In the rows, 128 means zero.
Each row of numbers stands for one element and depends on some of the facts below. Use the named rows to name the rest.

Some facts about the elements:
ladre: belongs to class; lakla: points at; brabu: uses
(K705, ladre, klenos); (K345, ladre, daturi); (K878, ladre, klenos); (K96, ladre, daturi); (K653, ladre, broklur); (K836, ladre, daturi)
(K100, ladre, klenos); (K355, ladre, daturi); (K151, ladre, dredum); (K317, ladre, klenos); (K560, ladre, daturi); (K225, ladre, dredum)
(K108, ladre, broklur); (K233, ladre, dredum); (K135, ladre, broklur); (K181, ladre, broklur); (K628, ladre, dredum); (K113, ladre, broklur)
(K760, ladre, dredum); (K495, ladre, daturi); (K448, ladre, pluplom); (K938, ladre, daturi); (K267, ladre, bebu); (K153, ladre, dredum)
(K953, ladre, dredum); (K314, ladre, daturi); (K761, ladre, broklur); (K120, ladre, broklur); (K797, ladre, pluplom); (K750, ladre, daturi)
(K330, ladre, broklur); (K599, ladre, daturi); (K645, ladre, pluplom); (K670, ladre, klenos); (K925, ladre, broklur); (K509, ladre, pluplom)
(K383, ladre, daturi); (K494, ladre, daturi); (K72, ladre, broklur); (K781, ladre, dugobris); (K94, ladre, klenos); (K930, ladre, daturi)
(K111, ladre, klenos); (K295, ladre, bebu); (K117, ladre, daturi); (K864, ladre, bebu); (K809, ladre, klenos); (K258, ladre, bebu)
(K281, ladre, daturi); (K738, ladre, broklur); (K177, ladre, bebu); (K574, ladre, broklur); (K904, ladre, dredum); (K732, ladre, klenos)
(K160, ladre, broklur); (K990, ladre, klenos); (K36, ladre, klenos); (K823, ladre, daturi); (K903, ladre, klenos); (K116, ladre, dredum)
(K874, ladre, daturi); (K474, ladre, broklur); (K163, ladre, dredum); (K353, ladre, broklur); (K335, ladre, daturi); (K867, ladre, daturi)
(K829, ladre, klenos); (K369, ladre, dredum); (K625, ladre, dredum); (K263, ladre, pluplom); (K320, ladre, daturi); (K941, ladre, bebu)
(K698, ladre, broklur); (K847, ladre, daturi); (K299, ladre, daturi); (K351, ladre, broklur); (K39, ladre, daturi); (K170, ladre, dredum)
(K229, ladre, daturi); (K767, ladre, broklur); (K866, ladre, pluplom); (K557, ladre, broklur); (K64, ladre, pluplom); (K492, ladre, daturi)
(K846, ladre, pluplom); (K923, ladre, broklur); (K347, ladre, broklur); (K301, ladre, dredum); (K436, ladre, dredum); (K914, ladre, bebu)
(K454, ladre, dugobris); (K302, ladre, daturi); (K87, ladre, daturi); (K690, ladre, pluplom); (K316, ladre, bebu); (K298, ladre, daturi)
(K963, ladre, dugobris); (K771, ladre, daturi); (K75, ladre, bebu); (K455, ladre, dugobris); (K627, ladre, dredum); (K637, ladre, bebu)
(K757, ladre, dredum); (K807, ladre, pluplom); (K643, ladre, daturi); (K664, ladre, daturi); (K508, ladre, dugobris); (K444, ladre, klenos)
(K737, ladre, pluplom); (K471, ladre, pluplom); (K209, ladre, daturi); (K437, ladre, daturi); (K695, ladre, bebu); (K878, lakla, K664)
(K96, lakla, K781); (K151, lakla, K760); (K225, lakla, K953); (K135, lakla, K263); (K628, lakla, K797); (K113, lakla, K295)
(K760, lakla, K829); (K495, lakla, K698); (K938, lakla, K847); (K153, lakla, K737); (K953, lakla, K448); (K750, lakla, K878)
(K330, lakla, K163); (K670, lakla, K874); (K925, lakla, K96); (K509, lakla, K695); (K72, lakla, K864); (K781, lakla, K690)
(K94, lakla, K153); (K930, lakla, K494); (K111, lakla, K298); (K295, lakla, K628); (K117, lakla, K643); (K864, lakla, K160)
(K281, lakla, K117); (K177, lakla, K670); (K574, lakla, K299); (K732, lakla, K750); (K160, lakla, K930); (K990, lakla, K757)
(K36, lakla, K39); (K116, lakla, K509); (K874, lakla, K454); (K867, lakla, K72); (K829, lakla, K355); (K369, lakla, K87)
(K263, lakla, K846); (K698, lakla, K301); (K847, lakla, K209); (K299, lakla, K36); (K39, lakla, K369); (K557, lakla, K113)
(K846, lakla, K314); (K347, lakla, K437); (K301, lakla, K508); (K436, lakla, K330); (K302, lakla, K771); (K87, lakla, K938)
(K690, lakla, K903); (K455, lakla, K645); (K757, lakla, K492); (K643, lakla, K807); (K508, lakla, K557); (K737, lakla, K495)
(K437, lakla, K761); (K695, lakla, K170); (K705, brabu, K163); (K705, brabu, K963); (K705, brabu, K75); (K653, brabu, K599)
(K653, brabu, K867); (K653, brabu, K335); (K653, brabu, K437); (K653, brabu, K314); (K836, brabu, K117); (K836, brabu, K316)
(K836, brabu, K225); (K317, brabu, K599); (K560, brabu, K738); (K560, brabu, K628); (K108, brabu, K628); (K181, brabu, K267)
(K181, brabu, K963); (K181, brabu, K664); (K761, brabu, K302); (K761, brabu, K135); (K797, brabu, K298); (K797, brabu, K474)
(K797, brabu, K263); (K797, brabu, K314); (K750, brabu, K94); (K383, brabu, K36); (K781, brabu, K437); (K111, brabu, K904)
(K111, brabu, K302); (K111, brabu, K938); (K111, brabu, K120); (K111, brabu, K628); (K809, brabu, K135); (K809, brabu, K120)
(K160, brabu, K113); (K990, brabu, K72); (K990, brabu, K938); (K990, brabu, K914); (K874, brabu, K637); (K874, brabu, K345)
(K874, brabu, K75); (K941, brabu, K353); (K351, brabu, K170); (K39, brabu, K444); (K39, brabu, K113); (K39, brabu, K454)
(K39, brabu, K771); (K39, brabu, K436); (K767, brabu, K471); (K767, brabu, K436); (K64, brabu, K847); (K64, brabu, K36)
(K64, brabu, K233); (K64, brabu, K96); (K64, brabu, K757); (K846, brabu, K153); (K846, brabu, K664); (K301, brabu, K904)
(K301, brabu, K732); (K301, brabu, K369); (K690, brabu, K625); (K690, brabu, K229); (K690, brabu, K738); (K690, brabu, K664)
(K627, brabu, K320); (K627, brabu, K738); (K627, brabu, K151); (K627, brabu, K353); (K508, brabu, K645); (K508, brabu, K807)
(K508, brabu, K866); (K737, brabu, K170)

Some rows with their names:
[128 126 121 147  22  88 147 150 121  88 101 105 159 110 141 103 137  64
  88 126 221 108 123  87 116 156 158  95 119] -> K299
[142 104 127 132  87 121 143 140 122 115 106 128 126 125 127 113 138 122
 126 113 119 135 108 105 143 151 131 164 137] -> K637
[128 113 123 140  73 133 145 154 117 116  91 152 138 141 143 101 142 125
 137 129 110 136 102 116 139 126 149 145 145] -> K963
[114 138 111 143 105 120 125 128 116 125 112 116 126 119 103 167 161 135
 114 142 113 126 129 113 115 128 150 117 137] -> K72
[155 139 117 125 146 111 140 146 123 117 134 105 124 127  97 145 183 125
 111 124 166 124 117 122 117 108 135 120 136] -> K990
[152 136 113 128 167 104 142 153 119 109 145 105 134 128 100 150 186 132
 111 117 161 120 118 131 116 107 138 114 138] -> K111
[148 145 105 148 108 113 141 142 132 105 123 120 135 117 111 153 170 122
 134 133 124 156 111 118 120 112 158 107 143] -> K302
[122 107 125 132  73 122 139 152 146 147 131 179 123 142 141 131 127 139
 112 123 136 132 117 113 143 201 150 122 124] -> K771
[128 116 120 134  79 112 139 155 129 127 118 138 139 133 130 135 137 129
 126 119 141 117 107 117 148 156 139 117 129] -> K930
[136 101 133 131  94 113 146 139 127 132 126 126 127 128 120 141 148 131
 120 106 142 127 109 107 144 144 139 141 137] -> K953
[141 112 124 126 107 114 139 141 129 123 122 120 126 119 118 137 138 126
 121 116 133 124 110 108 145 159 126 151 139] -> K258
[138  97 132 124 134 101 148 162 113 115 136 131 139 139 129 113 158 137
 117  99 142 111 112 123 136 127 137 148 144] -> K627
[134 123 118 139  95 113 138 155 122 112 108 146 141 131 133 117 151 128
 133 112 112 135 109 120 136 134 156 130 137] -> K320
[115 111 114 139  82 131 133 149 130 128 118 136 144 115 125 141 101 124
 133 130 110 115 116 107 149 184 125 143 131] -> K645
[135 137 147 119 179 165 156 140 133 179 146 159 127 108 112  70 125 100
 169  86 143 131 142 178 175 117 128 135 165] -> K508
[150 126 155 170 196 154 136 163 147 181 122  97  86 146 169 110 129  75
 164 103  96 138 138 160 205 139 147 123 173] -> K495
[129 117 120 125 128 117 148 175 107  89 122 133 147 136 132  99 128 134
 124 127 127  97 112 129 124 143 114 155 144] -> K690
[129 147 127 125 103 138 131 127 108 128  97 103 101 130 101 135 173 133
 108 156 141 131 121 124 112 116 131 128 136] -> K925

Name these rows:
No name comes twice in this set of rows, the named rows included.
[108 136 109 152 118 116 122 135 118 126 124 124 139 114 104 173 155 128
 122 136  98 129 140 110 118 138 157 111 138] : K120
[114 100 119 147  72 113 133 162 119 113 105 167 155 140 153 111 131 131
 136 103  92 125 108 110 154 158 161 146 131] : K664
[131 126 114 133  89 134 138 141 129 120 109 124 129 112 118 135 119 119
 129 137 120 130 115 116 130 161 122 145 137] : K866
[140 123 111 133 148 103 136 156 126 123 148 120 142 129 105 151 164 134
 119 108 145 114 124 119 137 133 144 118 133] : K809
[141 112 126 127 130 107 142 154 121 109 127 124 139 126 123 117 147 128
 121 114 131 119 112 114 138 146 129 156 140] : K941
[172 141 154 171 209 162 137 147 143 177 102  61  63 152 160 117 166  60
 151 115  95 157 142 145 190 125 152 138 177] : K94
[133 117 124 137  78 125 140 147 122 118  99 142 130 139 134 110 148 124
 132 116 124 132 105 120 150 139 145 140 132] : K345
[108 154 142 113 160 168 136 106 115 182 130 172 124  86  80  72 135 105
 157  88 114 144 164 169 161 126 143 153 151] : K557
[136  98 108 142  70  82 135 144 125 100 130 116 140 122 116 187 161 147
 105 126 137 127  98  83 117 147 153 121 128] : K369
[135 129 123 122  93 138 141 145 139 126 118 145 117 123 129 127 122 127
 112 150 128 136 120 115 118 191 129 142 138] : K471
[104 157 140  95 134 178 142  90 130 192 135 222 115  78  75  63 130 117
 138  96 113 169 176 160 143 156 158 159 147] : K113
[145 123 148 144 220 130 156 148 138 168 168 120 117 111 116 118 143  94
 159  74 121 135 151 163 176 121 151 133 174] : K301
[157 123 134 122  85 128 149 126 142 133 113 137  89 131 119 128 168 129
  93 139 152 163 115 100 116 155 149 140 137] : K436
[124 154 112 140 116 124 127 125 115 117 112 106 117 116  94 163 173 124
 112 154 116 144 132 117 100 117 155 115 141] : K135

Now the same elements, written a new way:
Some rows with their names:
[131 141 140 129 136 125 124 124 125 139 134 126 113 120 136 135 112 122
 131 133 140 126 139 139 117 121 136 126 121 130 117] -> K599
[107 111 109 146 142 141 130 128 107  91 141  83 122 148 118 117 136 159
 119 119 119 132 105 127 158 160 111 130 137 138 139] -> K990
[136 131 120 137 119 116 128 107 151 121 102 123 130 122 114 126 123 114
 107 146 137 124 131 134 121 135 128 114 143 132 126] -> K914
[136 130 141 127 131 125 125 124 129 138 137 142 121 118 132 133 117 135
 134 134 129 117 140 124 109 116 127 126 123 127 120] -> K953
[139 128 144 131 133 116 120 117 125 140 131 129 104 124 140 128 119 122
 132 126 146 145 143 139 117 124 131 123 125 132 122] -> K437
[135 130 148 126 129 126 129 117 122 146 146 117 107 119 133 128  99 133
 127 131 129 124 127 125 118 114 119 126 126 128 117] -> K436
[134 106 133 174 121 138 182 121 121 198 172 121 173 126 204 184 109 105
  65 127 133 102 149 146 100 138 129 206 155 106 161] -> K153
[127 130 144 106 106 119 116 116 151 141 132 120 127 107 129 127 101 118
 118 141 120 125 108 107 127 114 112 134 133 127 114] -> K925
[144 129 126 123 123 130 135 117 112 138 127 152 131 127 119 119 132 129
 133 129 111 113 134 118 119 111 129 119 133 119 137] -> K904
[113 104 121 175 131 152 175 177 100 150 141 104 186 166 148 162 166 123
 104  87 133 126 121 138 141 162 101 173 121 140 148] -> K301
[144 133 117  89 130 129 108  84 108 108 125 152 102 126 117  94 116 137
 153 138  99 124 129 130 139  92 155 103 139 109 143] -> K369
[145 122 127 143 127 116 135 118 141 126 127 127  99 122 116 127 129 136
 116 141 145 138 144 127 106 135 125 121 149 128 126] -> K100
[100 130 128 133 156 141 108 152 110 101 147  98 126 142 149 128 137 143
 140 112 135 136 121 131 158 153 133 134 110 134 130] -> K874
[ 96 114 134 144 139 140 110 144 101  97 140 123 166 143 139 114 181 179
 127 111 108  99 119  76 144 178 110 123 122 130 138] -> K560
[131 133 142 113 132 125 109  82 120 109 151  82  63 108  99  95  74 152
 125 148 119 126 105 109 129 118 108  94 147 136 103] -> K36
[135 127 167 106 127 122 101  75 112 123 150  97  78 112 110  91  68 148
 129 134 108 114  97  96 130 102  96  88 132 134 103] -> K299
[103 124 131 135 153 140 110 152 109 101 147 100 127 143 145 126 133 143
 137 110 131 132 120 127 157 155 130 131 111 133 129] -> K750
[126 121 128 111 103 114 121 116 152 131 107 145 153 118 121 124 135 129
 124 138 115 125 116 117 121 117 116 133 131 129 125] -> K120

Rows to name:
No name comes twice in this set of rows, the named rows included.
[135 121 150 133 122 126 126 115 124 137 139 131 129 119 128 120 114 145
 118 129 120 103 129 104 111 124 111 116 132 125 124] : K302
[ 97 131 140 109 155 137  81 119 102  84 157  78  91 135 141  99 101 155
 147 117 121 140  98 119 176 144 125 111 113 138 122] : K39
[ 99  98 114 159 133 142 140 118 109  88 130 103 154 157 115 103 169 186
 115 114 105 114  98  86 151 172  95 119 143 135 151] : K111
[149 156 132 168  99 123 181 196 143 167  64 119 148 141  42 148 170  75
 126 107 169 130 131 131 100 139  87  92 107 169  76] : K295
[118 131 138 110 106 117 115 123 147 138 119 139 151 110 130 130 140 133
 123 142 117 118 120  95 116 132 119 137 134 124 118] : K738
[127 116 162  89  96 116  98  59 131 132 139  81  92 108 108  86  65 130
 122 136  96 133  62  93 149  93  80 103 141 140 106] : K574
[138 138  97  98 142 123 100  98 124  84 108 193 127 125 132 103 152 145
 159 150 107 114 163 142 128 109 191 108 136  98 160] : K938
[ 88 131 114 114 133 135 106 149 129 111 130  86 134 139 149 134 140 115
 139 115 134 168  97 143 176 146 132 154 111 138 128] : K653
[108 120 130 155 120 147 162 197 111 159 122 101 187 163 131 160 169  97
 126  79 143 141 107 142 150 149  96 160  94 151 126] : K508
[136 161 141 138  95 128 168 214 147 187  92 122 152 131  71 158 159  72
 139 105 161 140 118 124 105 124  89 129  95 163  73] : K113
[122 143 131 161 136 140 168 250 108 149 110 118 136 166  82 151 206 106
 166  71 174 172 131 133 129 158  96 121  75 172  94] : K797

Now the same elements, written a new way:
Some rows with their names:
[138 141 113 102 144 109 149  94 127 112 131 108 114 170 126 127 158 152
 124 113 134  75 167 113 137 104 140 122 129 121 122 137 127 133 107 114
 154  60 171] -> K72
[134 178 108  99 151 119 107  95 139 102 112 110 113 142 146 122 116 167
 106 118 125 102 149 129 145 124 131 124 124 134 116 144 143 125 117 141
 145  70 149] -> K96
[129 159  86  90 130 113 107 103 139 100 118 115 101 121 134 126 122 155
  98 102 127 102 156 134 128 142 127 121 137 127 119 142 151 131 132 121
 152  62 153] -> K39
[143 168  91 104 133 120  96 109 125 118 136 110 101 144 143 123 144 133
 113 113 141  97 164 116 142 137 125 112 102 125 103 165 153 131 120 118
 165  59 143] -> K301
[136 163 120 101 156 111 117  86 132  90 117  98 111 145 152 115 135 152
 114 121 141  98 166 117 153 127 129 123 119 122 118 155 138 128 125 143
 146  78 142] -> K100
[135 174 116 108 152 118 115  91 125  95 119 101 110 139 136 111 131 154
 118 127 134  91 166 122 133 127 136 122 128 127 109 144 148 127 124 140
 155  83 159] -> K914
[118 130 123 105 142  98 146  80 122 101 126  94 102 166 119 112 157 172
 106 116 132  69 145  86 119 101 133 147 160 117 120 143 112 131  89 119
 148  93 147] -> K494
[131 158 113 119 114  95  86 100 125 121 134 101  71 126  97 117 141 148
  93  88 121 105 148  89 125 153 106 110 102 132  90 155 154 126  95 106
 172  68 145] -> K761
[124 164  64  91 161 103 128 121 146 101 129 174  76 133 120 103  98 136
  99 127 152  94 179 156 145 116  96 145 110 133 175 164 178 111  80 154
 146  71 152] -> K737
[153 175  92 105 155 125 104 101 135 109 122 101 123 142 148 130 146 141
 118 115 150  95 167 123 155 125 131 117 113 128  99 149 136 123 134 129
 160  59 157] -> K153
[110 199 127 128 168 120  86 106 114 112 108 115  92 140 138  96  71 167
  85 106 148 118 147 123 152 152 124 140 119 174  74 161 158 112  83 220
 157 130 162] -> K448
[147 192 111 102 157 133  78 100 130 114 125 108 116 144 145 125 107 155
 108 109 141 112 157 127 164 130 125 117 107 150 100 148 143 108 102 158
 158  79 167] -> K330
[124 157  94  88 133 117 108 104 133 101 126 111 100 133 130 123 121 152
  95 113 133 102 148 132 130 140 133 123 134 129 116 149 145 126 123 131
 154  73 156] -> K383
[123 172 109 102 155 107 129  95 128 100 121 103 114 148 126 118 115 157
 111 125 127  90 164 126 138 118 135 127 133 130 118 138 149 130 112 164
 144  75 164] -> K263
[153 173  93  94 154 135 114  98 125 110 129 112 130 155 161 129 139 131
 128 124 143  97 170 141 161 118 153 112 102 131 112 150 143 126 138 134
 160  48 163] -> K151
[149 170 101 106 152 123 105  93 119 117 124 106 119 153 151 126 145 143
 120 117 149  90 164 113 158 117 130 122 117 130 105 157 133 128 119 127
 158  69 154] -> K760
[137 181 105 107 155 120 115  92 134  93 113 100 109 129 138 112 136 153
 116 119 141  90 163 130 130 128 133 128 135 128 105 142 147 123 134 135
 159  81 166] -> K75
[138 184 106 106 154 120 111  91 127 101 110 101 111 137 144 112 123 161
 123 134 126  93 160 126 132 125 128 128 125 129 109 143 150 127 122 141
 151  78 144] -> K695

Rows to name:
No name comes twice in this set of rows, the named rows included.
[139 181 115 123 170 142  75 109 105 122 115 126 112 148 166 107 101 140
  99 106 172 120 151 133 175 152 141 118  90 182  74 177 150 116 111 187
 168 106 171] : K953
[160 209 118  67 141 141  43  70 152  79 142  93 141 100 137 131 120 141
 112 121 108 133 169 149 173 103 142  99 128 107 151 134 142  96 155 140
 156  52 171] : K281
[145 217 128  87 141 111  50  65 132  81 143  64 120 100 104 134 123 163
  95 129 111 120 173  87 153  92 103 131 166 100 127 135 138 101 103 153
 162  95 152] : K807
[127 189 104 100 157 106 114 100 142  96 115  97 111 139 135 126 106 167
 116 128 114  99 162 130 144 127 126 126 120 134 114 133 158 124 108 164
 146  61 151] : K509
[140 177  68  85 130 139 116 117 118 106 151 106 121 158 143 132 135 139
 110 142 163 102 157 118 135 136 148 138 117 109  93 162 133 120 113 146
 176  61 145] : K627
[156 185  99 103 157 141  77 103 127 118 117 116 122 134 164 128 119 130
 121 110 151 111 167 146 172 133 146 102  97 150 107 158 160 121 144 150
 155  64 167] : K436
[116 131 133 114 163 113 146  95 115 102 119 114 104 169 145  95 133 142
 103 111 169  90 164 116 145 131 156 127 122 140 106 167 133 137 117 166
 149 101 174] : K878
[135 163  88  91 132 121 101 106 128 112 136 109 104 134 125 130 129 149
 102 106 138  98 160 127 141 141 126 120 125 130 110 147 147 122 114 130
 165  63 171] : K767
[130 124  91  94 121 108 144 104 128 116 132 112 106 156 112 133 151 143
 109 104 144  71 164 119 122 126 133 127 137 118 116 136 136 136 112 108
 162  60 174] : K160
[144 181 109 115 153 122  76  94 115 120 120  98 106 137 146 120 136 151
 101 111 161 101 153  87 152 128 115 137 131 145  79 164 134 116  99 147
 169 107 149] : K163
[133 145 116 106 147 108 155  88 127 100 122 103 112 163 130 116 159 153
 132 128 139  64 171 115 119 106 147 135 141 112 125 134 137 140 123 120
 151  72 164] : K864
[119 173  91  94 141 106 115 107 133  97 128 104 104 129 125 123 115 153
 102 112 128  94 167 132 125 139 126 121 132 127 115 140 160 129 119 156
 156  67 160] : K64
[120 200  57  85 139 110 131 130 156  83 134  98 115 133 112 128 115 163
  95 131 153 109 155 137 114 162 131 133 121 120  83 137 142  97 124 175
 162  45 150] : K690
[111 129 110 102 144 124 142 112 113 110 130 126  96 155 126  97 121 144
  92 101 161  97 148 133 131 146 163 128 127 145 108 157 137 131 118 154
 154  90 187] : K750

